Each row has a class, written as a number after it.
[-14 -28 -14  -2 -16 -35  23  36 -17 -11  -9   4  20 -28  41 -27  12 -37
 -21  -1  -9  14  18   6  24   4 -28 -15  10  54  46  36 -11 -19 -55  26
  20 -16] : 5
[-16  -9 -32  17 -15 -36  -8  15  -9   6   5   2 -20  28  13  26  35 -20
  -6  -3  10  14  14 -19  19 -30   3  -6 -21  11  25  61   0  -4 -12   9
  19  10] : 11
[  4   9 -23  16 -11 -25   8  41   0 -25 -10   9   7   2  -9 -21  15  -9
 -11 -28  15  -3 -10  17   1  -2 -12   5 -27  15   1  -4 -49   4  21  -2
  59  29] : 1
[  8   8 -29 -12  12 -10  -3  36   3  -3 -18   4 -14  18   4  -9  49   2
  41 -15   3  26 -17  18   2 -10   6 -12   2  20  -6  46 -37   2 -11   6
   8  27] : 7
[ -8  -8 -11  10  21 -27   5  -3 -27 -17 -19  -4  15  11   1  25  48  -7
 -20  -4  -2  19   6 -27  29  27   4   2 -21  21  18  55 -11  -8 -15  10
  19  15] : 8
[-33 -44 -35   5 -56   2  -1  34   2   4 -61  27  21  -3  60  28   7  38
 -36  -2  57  49  20  26  32   4 -20  -3 -15  14   1  39 -33  20 -28  -4
  -1 -25] : 9
[ 20 -12  -2 -17 -33 -16 -10  22 -13   1  31 -31 -15  50 -28  17  12   3
  -7 -16   0  68  10  19 -45  11  -5   3   1  -2 -33  58 -41  -8 -22  26
  -1  59] : 8
[ 33 -20  54  20  84 -12 -55  52 -12 -35   7 -20   5 -24  -7 -32  36  39
 -16  91  14  42  -6  30  30  22 -91  25 -48 -13  31 -94   8  38  24 -40
  93  29] : 2
[-29  30   9  -2 -23  13 -20  15 -12  13 -70   6 -24  35  29 -29  46 -29
 -11 -27  31  46  19 -32   8 -40   4  -5 -13  18   9  21  -6 -46 -22  19
 -25  -2] : 8
[-27  22 -47  16  32 -44  33  11 -35   5  18  -9  17  14  -1  25   0 -28
   1  27  29 -10 -21  -8  25  21 -64 -33 -10 -11  51   7  51  -7 -40   1
  25 -47] : 2
[ 22  14 -39 -15  22 -48   6  15 -18  -7  -8 -17   0  41 -25   2  40 -23
  47 -22  21  13 -29 -12  -7  14   9   3 -17  35  -5  45  16 -20   8  20
  42  25] : 1
[-22 -11  20   7   2 -40   9   6 -14 -12  29 -15 -26  -7 -26  11  27 -21
  -5 -41  38  18 -11  -2  -9 -29  11  -6 -32  31  18  21 -24  -2  31  -2
  58  45] : 1
[ 11  12  -5  -3   1 -22   4   1  -6  -9  17 -13 -16  28 -23  -1  39  -5
  21 -36   1   9  -3   5  -7 -25 -15  -4  -6  -2   4   4 -51   1   1   5
  14  34] : 7
[-62  28 -68  18 -33  21  26  21 -19 -10 -44  31  31  21  17  39  23 -26
  14 -51   7  41   7 -37  17 -34   0 -17   9  25   3  33   0 -60 -63  13
  41  -5] : 3
[ -3   5 -40  -7 -17 -27   6  33 -45  13   5  -1  -3  -3   6  13   1  -6
   0  -6  -2  42  -1   6  -7 -12 -15  -6 -11  18  32  43  21 -21 -48  42
   9   4] : 0
[-12 -15   0   9  20 -39  23  11   2  -8 -10  11   7  60  -1 -11  64 -28
 -24  -2  29 -27  -6 -21  16 -32 -22   3 -23   4 -20  16 -45   8   2  33
  87  21] : 8
[ -3  -8  -5   4  23 -56  13  50 -49   5 -28   2  21 -21  18 -15 -55   5
 -17 -28  31  25   3  36   7   7  -3   1   7  21   9  16 -23 -71 -36 -18
  -5  26] : 5
[ 33  26 -23  17  16 -35  11  -1 -45 -12 -15 -22  -4  10 -11 -46  30 -48
 -15 -45  35 -32 -41  -5 -14  25 -27  45 -41  25  39  14 -48  -6  47  16
  95  54] : 9
[-11 -15 -38   6  18 -29   9  15 -13 -16 -19   6   3  -6  -5  25  27   3
 -32   2   5  21  19   1  16 -39  -2   0   1   0  -8  19  -6  -4 -15   5
  34  13] : 7
[  7   3  -2  -9  31 -29 -25  45   7  -4 -16  -2 -16  41  22  -4  17  19
  35 -12  -6  46 -34 -26 -39  18  21  25 -16  19 -16  40  -5 -16  -6   7
   7  30] : 0
[ 19  20  11  -7 -14  -7  -6   5  -6  18   7  -2 -33  73  22 -33  18 -22
  24 -33  57 -33 -22   4 -21   1 -15  11 -12   5   7  -9 -46 -14   5  -6
  32  57] : 11
[-15   4 -25  -9 -37 -48  -7  47  -6   7 -54  -1   7  25 -10  -9 -21  34
   8 -31  11  16 -13  13 -41 -12  -3 -10 -14  -5 -14  20   6   3  -7  59
  33 -37] : 4
[   0    0    3   58 -101  -40   11   28  -21   12   15    2   10   11
    4  -21  -31   -3   -7  -47   23    3   39   51   19  -14  -47  -10
  -16   11   30    8  -22   -5  -32  -22   37    5] : 0
[  3  -2  -9 -41  13 -66   3  28 -13  14 -13 -11 -11  71  12 -37  23 -17
  36 -31  17 -26 -53   0 -29 -11  -4 -12  -8  21   8  25 -30 -16  -7  57
  33  16] : 4
[-24 -36  27  -8  49 -43   4  43 -37  14  14  12 -34 -31 -17  35  23  21
   9  33  19  31 -14   8   3 -17   8 -20   8 -21  28  24  -4  31 -53  80
  -7  -8] : 2
[ 10 -30 -20 -42  59 -34  17  -8   2   0   4  -7  -3   6  27  12  18 -15
  -5  34  -8  -2   2   9 -27 -12  17  -5   1  16 -35  49  10  10  13  22
  19  31] : 7
[-41  -7  12   7 -16 -40  10  37  10  -6   9 -14 -14  85 -24  -5  27  -6
 -19 -31  47  -6  -6   4 -31 -14  24 -20 -15   6 -29  26 -40 -17   9 -18
  42  25] : 4
[  4  -4  11   9  25 -24   2  34 -29   0 -17 -15  10  52 -16  -7  42   9
  12 -13  43  13 -12 -11   6   4  -7   6 -31   3   3  24  -7   5  13  31
  57  19] : 6
[ 12  24 -17  -8  21 -24  13   2 -25   1  -2   5  -2  48  -7  17  61 -10
  17   7  26   9   6  -1 -21  -4  -5  13 -50   3   4  23 -25  20 -16  38
  48  30] : 11
[-24  20  28  -5  32 -28  17   5 -41   1  12   3   5  25 -11   1  10  -5
  33  27  23   6  -2 -12 -46  14 -44   4  -1   1  -1   6 -47 -16 -22  88
  63  26] : 1
[  0 -10 -15 -11 -21 -30   6  33 -20   9 -10   3  -1  39  -7  -9  14  12
  21 -13  34 -11  -5  12 -21   5  -9   1 -17  10  -5  11 -25  -6  -5  29
  43  19] : 9
[ 12 -32  28  48  34 -41 -31 -29 -33   6  -2 -41  -8  53  32  54  -1   5
 -33   3  35  60 -26 -17  20  -8 -32  18  23 -33   7  52  -9 -27  22  -6
  44  80] : 0
[ -9  16 -20 -11  14 -62   8  46  -4  -3 -35  -6   8  33 -23 -18  29 -27
  38 -39 -10  14   3 -15   1  -5 -10  -2 -15  21 -12  48 -36 -34   3  40
   1 -19] : 3
[-39 -17 -10 -23  11 -45  27  75   3 -12 -61  18  13  49   4 -29  59 -18
 -35   7  36   9  13  -2  -4 -11  22 -53  -8  16 -11  12  13  -8  -9  46
  47 -33] : 10
[-15  12  10 -10  36 -47   0   6 -12   1 -14   9  12  69   6 -36  30 -11
  60  -5  10 -10 -39 -28 -29 -21  13   3 -13  23 -22  10 -22 -27 -24  53
  33  -1] : 10
[  0  -4 -26   9  -9 -33  16  -7 -19 -28  10 -17  13  29 -35 -10  50 -21
 -13 -15   6 -46  10  28   8 -19   6 -15 -24  29 -11  15 -38  -7  31  -6
  83  40] : 7
[-21  63 -22   9  13 -52   6  21 -22   1 -20   4 -15  67 -12 -24  50 -43
  59 -10  28  -3  -9 -13  -6 -32 -42 -11 -27  17  34  -5 -36 -46 -36  13
  45   7] : 11
[-35  44 -38   7 -19 -20  -1 -21   6 -12 -37   9  -3  53  19  19  19 -10
  56 -15  -1 -41  -3  -5 -22  10 -14  -8 -12  14 -10  52 -49 -21   7   4
  36  12] : 7
[ -8 -31   6   8  44 -58   3  44 -17  -9 -45  19  11  28   3 -17  72   5
 -12  35  -6 -33  18 -16  41 -19  54 -19 -26  12  14   2   6  -5   2  12
   7   2] : 9
[ -5  -1 -15  -1 -20 -26  -3  60 -17  14 -24  13 -17  28  27  -5  -3   4
 -15 -27  53  17  -9  15  -5   6  -5  -8 -11   0   8  29 -19 -12   1  20
  16  37] : 1
[ 18  -3   7  -1 -13 -14 -14 -12   8  -9  -3  -8  -6  56  15  -6  40  -7
  16 -17   0  -2 -10 -22 -26   9 -19  32 -23   9   3  15 -26  27  -4  25
  52  29] : 4
[-31  39   2  26 -23  -9  -8  33   9  -7  13   1 -24  33  -3   3  11 -11
  10 -16  11  10 -13   9 -36 -16 -29 -19 -31 -16   7  20 -68   1  41   9
  44  46] : 1
[-34   8  20 -39  19 -21  34   3 -33 -14 -23 -17 -35 -14 -27  28  39 -44
 -38 -16  -3  22  23 -20 -24 -23  23 -43  28  -5  49 -11   5 -38 -36  48
 -33   2] : 5
[  5  -1 -19  -2 -18 -30  22  22  -8   4 -33  22   4   0  50  -9  -3 -37
   0 -39   0  39  27  -2  -2 -39 -36  21 -16   4  27  21 -32   8 -48  40
   3  11] : 6
[ -6  -3 -42  -1 -30 -24  17  21  -5 -10   4   5  19  28  13  -9   8 -24
 -31 -11 -26   7   8   9 -11 -27 -15  -6  -6   1   3  18 -40  -1 -35  29
  15   5] : 4
[-24 -30  29   2   2 -15   0  21   9  -8  -7  15   9  -7  16   4  20   2
  21 -18 -36  14  16 -24 -15 -20  20  -6  -6  21 -13  31 -17   4   7  52
  46  16] : 3
[-20   9 -16 -19  28  -1  28  -7 -23 -28  40   0   2   6 -51  19  35   5
  11 -18  10 -24  -2   9 -32  -5   2   8 -23  17 -27   1 -76  -7  10   9
  71  46] : 7
[ -1  17 -19  -5  10 -31  12  19  -7  -5   2  -5   9  53  -5 -17  46  -9
  23  -4  22  11   8  21 -29 -18 -21   2 -39  21 -33  37 -46   1   6  16
  63  32] : 7
[-17 -13 -38 -11 -30 -11  28  31  16 -12   6  25  -4   9  28  15  27 -32
 -34 -19  24  25  34  -5 -12  -6   7   8 -32  29 -10  42 -21  18 -19   1
  13  16] : 1
[-18 -11 -40   2 -48 -19  12  34   4   4  10  -4   6  18  15 -16  15 -31
 -23 -26  16  40  38   1   1 -24 -48   3 -31  19   2  47 -56 -14   6   2
  10  -6] : 9
[ 35  30 -16 -37  22 -16  14   8 -38  22  26 -29  21 114  -4 -63   2 -31
   2 -44  54   8 -33 -23 -32  -4 -37  11 -11  -8 -26 -34 -15 -63  -3  24
  -4  20] : 10
[ 11 -14 -12  -7 -19   2   3  21  -5  -8  -6   6 -19  -4 -35  17  49   6
  -1 -20  14   0  13  13  11  12  11  17 -18  13  -9  36 -44  25  11  27
  23   6] : 0
[  0  13 -23   8  -9  16 -17   4 -32   9 -36 -12  -8 -17  -3  -3  -2 -31
 -33  -9   0  13  21 -11  39 -15 -12  10  11  -3  14  16  19 -41   8  12
 -32 -13] : 3
[-22 -26  37   7  44 -12   0  18   4  -6  -2  -1 -37 -48 -25   0   8 -26
  24   8  10   6  12   3  15 -53   2  -7   8  15  10   3   9  -1  31 -11
  65  23] : 6
[ 12  -6 -17 -23 -12 -28   0  26 -23  -9 -23 -24  -2  56 -17   5  37 -19
 -20 -34  16   6  -6   9  -5  18   1  -1  -6   7  -6  29 -33 -19   8  34
  18  36] : 3
[-26  11 -61  -1 -36 -30   2  -8   2 -10 -15  32 -14  19  15  43  10 -11
  25   4   4 -24  10   9 -10 -39   1  10 -33  22   5  11 -10   1 -52  -7
  39   5] : 11
[ 23 -22  23 -40  -5 -13   7  42   2 -17  21  10 -23  10  -7  -4  39 -15
  29   3 -10   0  14  39 -17  24 -24   3   0  24  14 -25 -41  20 -44   8
  39  63] : 3
[ -5 -19 -51 -12  -3 -10  16   1  -9  -4  17  -1   8   4  12  16   4 -31
  20 -35 -17  22 -14 -32  10 -50 -31  10   4  15  12  34 -20 -12 -23  40
  36   9] : 6
[  3  15   1 -17  -1   0  -6   4 -18  15 -21 -15 -12  42  15  -6  20  -9
  -3   0  26  14 -21  13 -15  16 -23 -12  -9  -2  -2  39 -29  -7   7  31
   9  29] : 8
[  3  13  -1  -2  23 -30  -4  13 -11  -1   6  -5 -14  13 -10 -27   7 -19
  31 -14  16  20 -43  -9 -41 -14  -3  17 -16  20  -2  15   8  -1  -3  30
  58  13] : 10
[-17 -11 -15  -9   6 -18   8  -7  -7 -17  -5  -8  13  36  13  23  29 -15
 -31 -18  12  31  17 -20   1 -19 -10   0 -22  10  10  -6   5 -17 -17 -26
  29  18] : 4
[-33  -5 -40  57  28 -64  34  -9   9   8 -21  11  24  19  54  35 -21 -48
  11   9  31   9 -21   5  37  -5 -44 -20  23 -13  -1  82 -17  -2 -25 -15
  27 -20] : 2
[ 27  15  20 -34  97 -30   8  32 -50  -2 -32  -4  -2  37   4 -49  80 -38
  35  -4  18 -12 -64   2  17  -8  20  -5  -7  36  33 -29 -11 -37 -19  31
  44  70] : 3
[ 10 -11 -38 -18 -23  -5   4  16   3 -24 -25  -7  10   4 -16  30  44  -2
  -4  -7   3  10  -1  30   0  42  -1  12 -33  28 -14  51 -20  40   9  15
  43   4] : 3
[  2 -15 -25  -7   8 -21  12  34 -17   3 -14  12  10   4  11   3   2  -6
  -3 -24  10  17  26 -11  22 -24  -5  16 -24   7   5  18  -5  -9 -19   9
  -4   1] : 6
[ -2  -6 -48  -2   8 -16  20  23   7  -8   8 -20  -6  10  -6  22  16 -32
 -55 -19  31  27   2 -15   2   0 -18  18 -20   6  -8  53   3  -3  11 -19
   5 -13] : 5
[ 17   0 -77  23   2 -58  11  54 -13  24   1  -1  15  48  32   7 -20 -34
   3 -21 -10  23  -5 -17  36   4 -35   6  31 -12   2 110 -30 -51 -42  20
 -48  -2] : 5
[  0  10 -18  -4 -43  -7  -3  18 -14 -21  10 -11   1  67 -42 -11  63 -13
  16 -25  24  16   1   3 -15  15  -7   1 -25  24  -5  18 -37   0 -19  26
  47  11] : 10
[-15 -23 -58 -23  23 -26  41  33 -12  -5 -21  15  20  49  24  17  41 -11
 -38 -14  68  46 -12 -15   6 -16   3  14 -14  19 -15   7 -13 -18 -58 -19
  11   9] : 9
[-15  -5 -30 -27  10 -45   5  -3 -20  -3 -35  26 -21  -1 -21  65   7  33
  49 -13  17 -17 -23   5   1 -21   0  11  -8   1   5 -10  -7  -1 -44  31
  28  -7] : 0
[ 16  11 -54  21 -76  26   4  -4 -24  21  22  -3   7  -8  71 -45 -12 -66
 -44  19  -6  -1  -6  42  35 -24 -78 -17  -3  29  57  25  20  -1 -43 -10
  26  19] : 8
[-23  -4 -14   1 -29 -12   4  20   0  -4 -32  33   2  16  21  21   8  -2
  12 -27 -13   1  44  -5   0  -4  11  -7  -2   3   4  27 -32 -16 -31   6
  10  17] : 4
[ 14  -9 -13  -7   9 -23  -4  12 -11 -14  11 -28   9  39 -11  13  39  -6
   3  -8  -1   6  -9   1  -6  11  -4  -1 -29  17  -3  45 -19 -10  26   9
  42  35] : 5
[ 30 -20 -30 -67  89 -67 -18  42   5  -4 -18  10 -41  21  13  27  17  21
  42  17 -28  18 -14 -26 -42  22  19  40  15  -6 -30  52 -27  -4 -28  47
 -35  41] : 7
[  6 -10 -43 -22 -53 -49  33 -23  15 -26 -26  16  17  11 -21  46  -9  -1
 -13 -60 -13  -6  47   9 -11 -39 -28  12 -21 -18  -7 -52 -20  19 -35  -2
  27 -18] : 4
[-11  -5 -13  -3 -40 -16   9  31 -17   2 -10   9  -1  13   3   4  12   1
   3 -15   5   9  23  23   1  -2   6 -19  -5  19   7  25 -13 -17 -27  15
   7   7] : 0
[-22   3 -30 -10  -9 -36   4   7 -11  -1 -26   7  -5  59   2  17  33  -3
  25 -13  21  -3 -12 -22 -39 -14  -3  16 -22   6 -15  36 -48 -12  -8  54
  47  19] : 9
[-14   9 -28 -30   9 -40  31   6 -13  -8 -14 -16   0  63   6   5  34 -48
   0 -24  31 -24 -46  21 -32  11  15 -16 -15  33 -11  40 -26 -14  -1  16
  47  41] : 3
[ -2  -9 -18  -8  -1 -36  -4  24 -31  13 -11  -7 -17  23 -24   4   8  -2
   8   0  24  -3   2   8 -30  -5  -5  15  -9  -4 -18  50 -48 -16  19  61
  40  30] : 9
